Here is a tiny trained network, its code and every weight. The questions are about switching its units off for an input and a class, where a switched-off unit gives its printed mean instead of its output.

import numpy as np


def w(rows, s, z=0):
    codes = np.array(rows[::2]) - 128.0
    scale = np.full(codes.shape[1], s)
    scale[-1] = z or s
    return codes * scale


def f(y):
    return np.maximum(y, 0)


def log_softmax(a):
    a = a - a.max(-1, keepdims=True)
    return a - np.log(np.exp(a).sum(-1, keepdims=True))


def net(x, mask):
    res = np.array(x, float).reshape(1, 6) / 4 @ E
    y = f(res @ A[0][:, :-1].T + A[0][:, -1])
    res = res + np.where(mask, y, B[0][:, -1]) @ B[0][:, :-1]
    return log_softmax(res[-1] @ U[:, :-1].T + U[:, -1])


A, B = {}, {}
E = w([
[162,124,207,122,169,73,130],'x0',
[159,80,233,173,66,144,164],'x1',
[221,118,56,138,100,53,154],'x2',
[161,188,146,255,74,99,47],'x3',
[142,140,152,39,66,156,138],'x4',
[40,128,122,35,37,52,146],'x5',
],0.0091)
A[0] = w([
[99,120,132,127,153,112,119,171],'neuron 1',
[61,87,112,120,181,130,176,120],'neuron 2',
[24,154,113,105,68,133,98,172],'neuron 3',
[136,159,120,151,130,127,147,46],'neuron 4',
[123,131,187,115,18,79,120,148],'neuron 5',
[127,111,156,74,165,128,154,95],'neuron 6',
[77,105,126,114,124,125,142,193],'neuron 7',
[8,146,124,99,85,133,107,78],'neuron 8',
[127,123,162,61,154,113,139,193],'neuron 9',
[114,158,85,128,93,54,105,212],'neuron 10',
[85,145,114,120,107,127,125,23],'neuron 11',
[103,126,44,36,153,149,126,175],'neuron 12',
[116,142,62,57,148,146,125,151],'neuron 13',
[138,105,190,9,161,118,153,152],'neuron 14',
[120,153,92,137,83,61,97,78],'neuron 15',
[120,105,125,152,115,136,151,40],'neuron 16',
[155,153,130,115,134,142,98,3],'neuron 17',
[143,104,115,156,105,168,151,65],'neuron 18',
[65,61,163,134,159,78,180,80],'neuron 19',
[143,97,120,152,105,180,160,171],'neuron 20',
[145,137,97,134,105,107,117,92],'neuron 21',
],0.019,0.0028)
B[0] = w([
[161,155,109,88,119,139,138,161],'neuron 1',
[92,133,96,137,168,154,46,202],'neuron 2',
[37,188,97,101,212,115,38,239],'neuron 3',
[114,70,124,63,133,170,119,151],'neuron 4',
[205,194,175,106,76,107,233,250],'neuron 5',
[115,147,132,130,98,101,81,185],'neuron 6',
[97,145,121,172,187,115,113,182],'neuron 7',
[67,227,83,148,164,169,33,236],'neuron 8',
[80,172,138,141,108,151,91,196],'neuron 9',
[30,40,97,152,192,146,174,227],'neuron 10',
[110,142,142,111,107,142,88,163],'neuron 11',
[91,249,158,106,154,127,246,254],'neuron 12',
[111,181,141,147,154,99,231,221],'neuron 13',
[103,202,133,130,67,123,14,239],'neuron 14',
[47,77,73,155,181,128,175,213],'neuron 15',
[136,98,148,131,136,145,154,141],'neuron 16',
[163,100,85,106,138,140,151,145],'neuron 17',
[86,53,124,123,104,104,157,160],'neuron 18',
[77,183,124,107,147,130,247,196],'neuron 19',
[75,47,111,152,70,59,167,171],'neuron 20',
[76,85,165,157,173,142,149,169],'neuron 21',
],0.019,0.016)
U = w([
[209,98,111,125,143,174,73,17],'0',
[111,39,88,176,110,119,119,124],'1',
[75,172,110,127,99,120,56,192],'2',
[189,112,196,123,1,84,143,3],'3',
[115,146,140,138,109,105,214,251],'4',
],0.0098,0.0019)

Each question gives the input, the list of numbers given to net, and the class t.
The units are the neurons (one row each of A and B). Each row of codes is followed by its name. A weight is (code - 128) times the scale printed after its matrix; where a second scale follows, it is the last column's (A, B and U).
mask holds one flag per neuron, in row order. A switched-off neuron (its flag False) gives its mean, the last column of its row in B, instead of its output. The means were averaged over made-up inputs and are rounded, as every weight is.
A unit's drop is (log p(t) with every unit on - log p(t) with that unit switched off) / (log p(t) with every unit on - log p(t) with every unit switched off).
unit that matters most: the unit with the biggest drop
top k neurons: the k neurons with the biggest drops, biggest first
drop when u is switched off: that unit's drop, to one decimal
input [-1,5,-4,-4,-8,-3], class 4: top 3 neurons -> [neuron 19; neuron 14; neuron 8]
input [0,-1,1,4,7,-2], class 4: unit that matters most -> neuron 14
input [6,4,4,-4,3,1], class 3: top 3 neurons -> [neuron 3; neuron 8; neuron 5]
input [4,1,2,8,-2,-2], class 1: top 3 neurons -> [neuron 12; neuron 13; neuron 19]
input [-2,-6,5,5,3,-3], class 1: top 2 neurons -> [neuron 5; neuron 12]
input [-2,6,4,-8,6,-5], class 2: top 2 neurons -> [neuron 14; neuron 5]
input [-3,2,6,-4,1,7], class 4: top 3 neurons -> [neuron 5; neuron 12; neuron 13]
input [7,6,3,-6,5,3], class 2: top 2 neurons -> [neuron 14; neuron 9]
input [-4,-2,-4,0,-5,-4], class 1: drop when neuron 8 is switched off -> 0.3
input [-2,1,-4,5,0,-5], class 1: drop when neuron 5 is switched off -> 0.3
input [4,-2,-3,8,-7,4], class 1: drop when neuron 12 is switched off -> 0.3
input [2,6,4,5,-5,6], class 4: drop when neuron 5 is switched off -> 0.1
